What each symbol does to the nodes:
j742: ~>j368, *>j480
j930: ~>j561, *>j860
j849: ~>j462, *>j534
j167: ~>j405, *>j738
j561: ~>j455, *>j104
j355: ~>j804, *>j16
j334: ~>j930, *>j364
j534: ~>j684, *>j849
j294: ~>j786, *>j559
j480: ~>j357, *>j742
j16: ~>j714, *>j355
j782: ~>j221, *>j506
j317: ~>j623, *>j694
j221: ~>j16, *>j804
j85: ~>j557, *>j698
j752: ~>j694, *>j623
j684: ~>j396, *>j17
j253: ~>j157, *>j158
j357: ~>j104, *>j455
j804: ~>j506, *>j221
j913: ~>j158, *>j157
j104: ~>j860, *>j561
j132: ~>j182, *>j499
j156: ~>j559, *>j786
j396: ~>j132, *>j537
j368: ~>j698, *>j557
j405: ~>j294, *>j436
j698: ~>j752, *>j85
j506: ~>j167, *>j782
j860: ~>j364, *>j930
j920: ~>j499, *>j182
j738: ~>j782, *>j167
j557: ~>j480, *>j368
j499: ~>j537, *>j132
j462: ~>j317, *>j573
j157: ~>j156, *>j913
j364: ~>j838, *>j334
j573: ~>j534, *>j462
j436: ~>j738, *>j405
j694: ~>j573, *>j317
j838: ~>j355, *>j714
j559: ~>j436, *>j294
j714: ~>j334, *>j838
j182: ~>j253, *>j920
j786: ~>j913, *>j156
j455: ~>j742, *>j357
j623: ~>j85, *>j752
j158: ~>j920, *>j253
j17: ~>j849, *>j684
j537: ~>j17, *>j396

In the rows, 23 stands for zero.

The rows follow the links: the fewer symbols apart two nodes are, the more alike their rows tend to be.

Row, then node:
15 13 21 19 24 17 25 26 47 22 23 27 17 16 28 18 21 16 17 43 20 25 16 14 25 21 12 15 26 32 29 19 20 17 27 22 22 23 34 27 34 27 24 16 -> j132
20 17 15 16 20 24 23 17 21 19 10 34 13 26 33 20 19 24 32 9 25 14 22 32 16 35 38 22 27 12 14 33 24 25 18 23 13 22 10 11 21 30 29 31 -> j355
16 11 24 23 23 19 29 26 44 21 16 28 16 13 30 12 19 14 19 40 21 18 20 17 21 22 9 15 26 30 30 25 20 15 22 26 20 26 31 28 36 29 27 21 -> j396
17 17 19 20 24 16 26 26 47 25 28 28 20 18 27 21 24 16 18 43 19 26 13 12 28 27 14 15 28 30 27 11 19 19 30 16 26 23 36 27 28 26 20 14 -> j182
23 26 13 25 25 16 14 26 32 42 41 25 27 26 26 26 23 26 21 31 29 28 7 18 30 36 34 17 31 23 23 6 24 23 31 15 27 23 32 19 21 22 18 23 -> j156
30 25 33 33 31 22 26 26 7 31 21 19 32 29 10 21 24 16 13 24 27 26 25 27 26 5 14 30 16 27 39 30 21 27 24 26 23 18 28 38 33 25 21 24 -> j623
21 12 24 28 17 25 23 14 25 23 8 30 6 14 33 16 14 26 35 12 28 19 24 28 18 30 21 19 14 19 17 39 21 18 19 35 20 30 15 16 34 27 23 32 -> j694
16 22 18 18 20 21 22 26 46 10 33 19 26 8 28 29 21 29 24 39 18 25 25 14 22 24 12 16 29 29 20 13 23 14 22 20 31 30 32 18 22 16 26 12 -> j913
27 31 29 40 27 19 13 25 10 45 30 16 29 20 19 26 18 32 20 17 36 30 20 24 26 16 24 21 20 26 31 27 22 23 22 33 31 31 28 26 31 19 17 32 -> j849
18 15 19 16 22 24 24 19 25 18 10 32 18 23 32 17 21 25 26 10 24 11 25 33 11 34 31 21 28 14 19 34 24 21 11 28 11 27 12 11 25 34 32 33 -> j804
30 27 35 26 28 22 30 27 8 25 19 19 28 33 9 19 26 12 12 25 21 26 26 24 29 4 13 33 16 28 36 28 21 29 28 23 21 11 26 41 28 24 21 18 -> j85

Each walk starts at a row. The symbols on each line, taken left to right, move it on to the next node.
Each answer is a row, close to the row of the node it stands for.
30 25 31 19 25 24 34 25 9 21 17 21 27 35 9 22 28 8 14 25 17 27 26 20 29 7 14 31 15 26 32 23 23 28 30 19 21 6 26 39 25 24 23 17
* * ~ ~
31 22 25 12 18 29 33 20 12 16 15 25 19 39 15 24 32 9 25 23 12 26 22 20 31 20 23 32 17 17 19 19 25 29 36 14 20 2 22 32 14 24 18 14
~ * * ~
28 22 18 13 18 28 28 15 15 20 16 30 12 39 24 26 28 15 32 13 15 22 20 24 29 32 34 27 18 11 11 19 24 29 32 14 18 6 15 21 12 24 20 19
23 30 13 26 29 14 13 27 24 46 40 23 32 27 25 28 22 28 18 24 31 27 8 22 30 35 38 16 32 22 26 11 24 25 28 18 28 25 31 20 20 23 18 27
* * ~ * ~
13 16 20 14 22 23 28 26 46 7 23 23 27 10 31 21 20 25 18 35 18 16 30 20 13 23 13 20 32 28 25 23 22 16 14 25 21 32 26 18 28 25 33 19
~ ~ ~ *
17 21 15 19 24 17 21 25 43 29 33 25 21 24 28 22 24 18 18 41 22 28 11 11 30 29 22 16 31 27 24 8 22 20 32 14 26 24 39 25 26 25 18 14
25 30 24 40 27 17 10 22 15 45 37 16 27 17 20 29 18 33 24 17 34 31 15 20 25 23 25 18 20 25 26 21 22 23 27 30 34 34 29 23 24 16 15 29
~ * * ~ *
20 10 24 27 21 22 25 16 29 24 7 30 7 12 33 13 16 23 31 21 28 17 25 26 15 26 17 17 18 23 21 40 21 17 17 36 19 32 19 22 38 31 25 33
~ * ~ ~
29 28 33 36 30 18 23 27 6 38 22 15 32 25 13 22 21 23 13 18 29 28 23 25 24 7 17 27 18 29 39 29 21 26 24 30 24 24 26 37 32 25 21 29
17 27 19 28 20 22 13 23 37 26 41 17 24 12 28 32 20 37 27 35 23 31 19 10 25 32 22 16 26 28 14 7 22 17 28 22 35 32 31 16 18 15 18 16
* ~ * * *
16 24 19 25 20 22 18 25 43 19 39 18 26 10 28 30 24 30 27 40 18 27 22 9 25 27 16 18 27 27 18 9 21 17 24 20 35 33 32 17 19 14 20 14
* * * ~
20 24 15 21 26 14 17 25 39 37 38 23 22 23 26 27 25 23 20 36 23 28 8 15 34 33 29 16 31 24 25 5 24 22 32 14 29 21 34 21 21 20 19 18
15 8 24 23 22 19 27 23 41 21 14 31 12 11 32 12 18 17 21 33 23 19 21 20 18 20 10 16 23 28 32 32 19 14 18 31 19 28 29 25 39 32 27 24
~ * ~ ~ *
17 8 25 26 23 20 26 20 36 22 9 30 9 11 33 12 19 18 26 25 26 16 22 25 17 22 14 15 19 26 27 38 21 15 18 32 18 27 23 23 41 31 27 30
~ ~ ~ * ~
23 31 21 39 25 19 10 23 22 39 40 15 25 12 25 32 18 36 25 22 30 31 19 19 27 28 25 18 23 26 22 15 24 23 26 25 37 34 30 18 22 15 13 26
13 16 20 14 23 24 26 27 43 5 16 25 24 12 30 16 20 24 18 32 20 14 29 25 10 22 16 20 32 29 25 29 20 18 10 26 16 33 24 15 29 27 36 24
~ * ~ ~ *
14 16 19 16 23 22 26 26 39 10 13 27 22 16 32 14 18 25 21 24 23 11 28 30 10 25 20 19 31 23 24 34 19 18 8 27 11 32 19 14 31 30 37 28
* ~ ~ * ~
16 15 18 16 23 24 24 21 30 13 10 28 20 19 33 15 19 26 23 16 24 12 25 32 10 28 28 20 31 19 22 35 22 20 11 29 11 31 13 12 28 33 34 32
24 19 17 14 20 27 24 15 15 21 12 32 12 31 31 21 24 20 33 6 23 18 22 32 21 36 39 22 22 10 12 28 26 26 22 20 13 18 10 12 17 28 25 31
~ ~ ~ ~ ~ *
23 32 15 27 33 15 13 27 16 44 36 21 34 28 18 27 21 32 16 19 34 27 11 27 26 30 39 21 33 21 28 14 24 28 23 21 25 27 25 19 20 23 23 30
* ~ ~
13 20 21 17 20 23 25 27 48 6 28 20 25 10 29 22 21 26 21 38 18 22 26 16 18 21 12 18 32 31 22 16 21 14 16 21 23 33 28 16 23 19 29 15
23 30 19 34 21 20 11 24 28 35 43 17 25 14 26 31 21 37 29 28 27 32 17 16 27 30 25 16 24 26 16 10 24 20 25 23 37 35 30 16 20 12 14 22
~ ~ ~ ~
28 29 30 37 31 17 16 26 8 42 27 16 30 23 16 22 18 27 18 17 33 28 22 24 26 12 21 25 19 27 37 29 21 24 22 33 30 29 28 32 35 21 19 29
~ * * ~ *
24 14 24 28 15 30 20 13 20 21 13 29 5 17 32 19 18 26 40 8 25 19 25 27 19 32 25 21 15 18 12 36 22 18 22 32 23 27 11 15 24 26 21 31
29 25 29 17 21 27 31 24 13 16 17 22 20 39 12 21 33 8 21 26 15 26 25 20 30 13 17 31 15 23 26 21 22 30 34 14 20 3 24 35 20 23 21 13
* ~ ~
24 17 22 26 14 31 23 13 15 17 13 27 6 19 32 25 23 27 43 9 22 20 27 26 20 34 26 22 12 15 7 33 24 23 25 29 25 25 11 15 19 21 19 29
* ~ ~ * ~
28 21 25 24 12 34 24 13 16 15 16 24 8 21 29 28 24 25 42 11 18 21 28 24 23 32 27 26 11 16 5 27 27 23 28 24 27 18 10 17 14 17 16 23
